Here is a tiny trained network, its code and every weight. The questions are about switching its units off for an input and a class, where a switched-off unit gives its printed mean instead of its output.

import numpy as np


def w(rows, s, z=0):
    codes = np.array(rows[::2]) - 128.0
    scale = np.full(codes.shape[1], s)
    scale[-1] = z or s
    return codes * scale


def f(y):
    return np.maximum(y, 0)


def log_softmax(a):
    a = a - a.max(-1, keepdims=True)
    return a - np.log(np.exp(a).sum(-1, keepdims=True))


def net(x, mask):
    res = np.array(x, float).reshape(1, 6) / 4 @ E
    y = f(res @ A[0][:, :-1].T + A[0][:, -1])
    res = res + np.where(mask, y, B[0][:, -1]) @ B[0][:, :-1]
    return log_softmax(res[-1] @ U[:, :-1].T + U[:, -1])


A, B = {}, {}
E = w([
[211,100,200,188,170,156],'x0',
[74,77,139,148,113,202],'x1',
[192,89,18,153,202,94],'x2',
[200,124,245,40,65,137],'x3',
[109,1,115,152,115,63],'x4',
[67,160,154,127,205,55],'x5',
],0.0084)
A[0] = w([
[117,112,196,122,107,153,191],'n0',
[95,111,205,173,134,154,168],'n1',
[226,119,80,124,168,76,178],'n2',
[158,97,61,159,110,207,202],'n3',
[164,96,179,188,110,113,198],'n4',
[232,98,129,102,160,84,146],'n5',
[98,88,175,98,151,101,180],'n6',
[126,123,88,137,171,38,252],'n7',
[138,99,177,155,112,156,117],'n8',
[151,178,190,118,118,144,160],'n9',
[135,73,220,181,122,157,133],'n10',
[113,143,163,54,51,192,107],'n11',
[127,129,184,161,84,112,207],'n12',
[215,70,134,126,177,88,137],'n13',
[52,150,117,140,127,2,146],'n14',
[134,192,141,75,64,132,186],'n15',
[93,129,157,54,84,101,114],'n16',
[160,161,47,200,159,187,243],'n17',
[123,71,70,152,140,160,186],'n18',
[142,154,159,73,62,117,68],'n19',
[212,125,109,109,133,101,157],'n20',
[34,113,89,146,121,66,181],'n21',
[149,239,111,123,128,129,180],'n22',
[148,130,178,54,64,158,181],'n23',
[125,126,154,16,55,189,152],'n24',
[82,82,136,162,163,43,199],'n25',
],0.011,0.0035)
B[0] = w([
[159,73,162,115,152,189,210],'n0',
[161,124,128,156,171,164,200],'n1',
[141,189,117,149,43,61,234],'n2',
[68,99,144,202,111,124,211],'n3',
[168,131,148,161,146,160,193],'n4',
[213,163,146,143,31,82,211],'n5',
[176,91,103,122,141,159,180],'n6',
[136,189,77,59,103,55,243],'n7',
[178,91,132,165,154,192,179],'n8',
[144,123,162,109,129,169,216],'n9',
[197,118,162,179,188,215,213],'n10',
[106,35,151,63,92,187,243],'n11',
[149,79,167,106,189,197,192],'n12',
[195,180,115,167,62,102,212],'n13',
[143,128,77,2,196,118,230],'n14',
[70,113,175,39,101,157,224],'n15',
[136,63,112,52,114,139,198],'n16',
[77,144,143,193,140,77,250],'n17',
[93,105,75,236,108,108,207],'n18',
[102,103,127,83,91,130,200],'n19',
[140,159,143,139,65,99,191],'n20',
[101,115,54,105,189,87,229],'n21',
[45,215,236,86,178,46,219],'n22',
[147,85,176,80,71,177,248],'n23',
[87,47,160,75,62,177,254],'n24',
[182,121,40,103,149,121,224],'n25',
],0.0085,0.01)
U = w([
[126,44,153,81,99,165,12],'0',
[203,151,114,150,62,93,84],'1',
[204,81,139,174,184,169,254],'2',
[73,182,188,123,175,100,169],'3',
[144,106,11,92,180,103,55],'4',
[63,77,84,212,138,118,200],'5',
],0.012,0.00093)

Each question gives the input, the list of numbers given to net, and the class t.
The units are the neurons (one row each of A and B). Each row of codes is followed by its name. A weight is (code - 128) times the scale printed after its matrix; where a second scale follows, it is the last column's (A, B and U).
mask holds one flag per neuron, in row order. A switched-off neuron (its flag False) gives its mean, the last column of its row in B, instead of its output. The means were averaged over made-up inputs and are rounded, as every weight is.
A unit's drop is (log p(t) with every unit on - log p(t) with that unit switched off) / (log p(t) with every unit on - log p(t) with every unit switched off).
The circuit of an input: a set's keep is (log p(t) with only the set's units on - log p(t) with every unit switched off) / (log p(t) with every unit on - log p(t) with every unit switched off). Starting from the 12 units with the biggest drops (on a tie, the unit counted first), units are removed one at a time, each time the one whose removal leaves the highest keep (on an exact tie, the one counted first), for as long as the keep stays at least 0.8.
circuit, biggest first: the units of the circuit, biggest drop first
k most important neurons: the k neurons with the biggest drops, biggest first
drop of u: that unit's drop, to one decimal
input [-3,7,8,-6,3,-2], class 5: circuit, biggest first	n18
input [-8,-7,-4,-6,-1,-1], class 4: 2 most important neurons	n14, n21
input [7,7,-1,-6,-1,4], class 2: 3 most important neurons	n10, n1, n2
input [-5,-4,-7,-7,-2,-6], class 3: 2 most important neurons	n22, n23
input [7,-5,-1,4,-2,3], class 1: 2 most important neurons	n5, n13
input [5,-6,2,-8,-6,5], class 3: 2 most important neurons	n22, n17
input [8,4,8,-6,-3,0], class 5: 3 most important neurons	n17, n3, n18
input [2,8,3,-8,8,2], class 4: 2 most important neurons	n25, n21
input [7,-3,2,6,3,-1], class 1: 2 most important neurons	n5, n13
input [7,-2,-2,-4,3,5], class 4: 2 most important neurons	n25, n7
input [3,7,6,-2,4,4], class 4: drop of n7	0.3
input [7,8,0,-4,-6,5], class 2: drop of n10	0.2
input [8,-6,-4,-3,-1,-7], class 2: drop of n7	0.1
input [-6,-8,-1,6,3,7], class 4: circuit, biggest first	n14
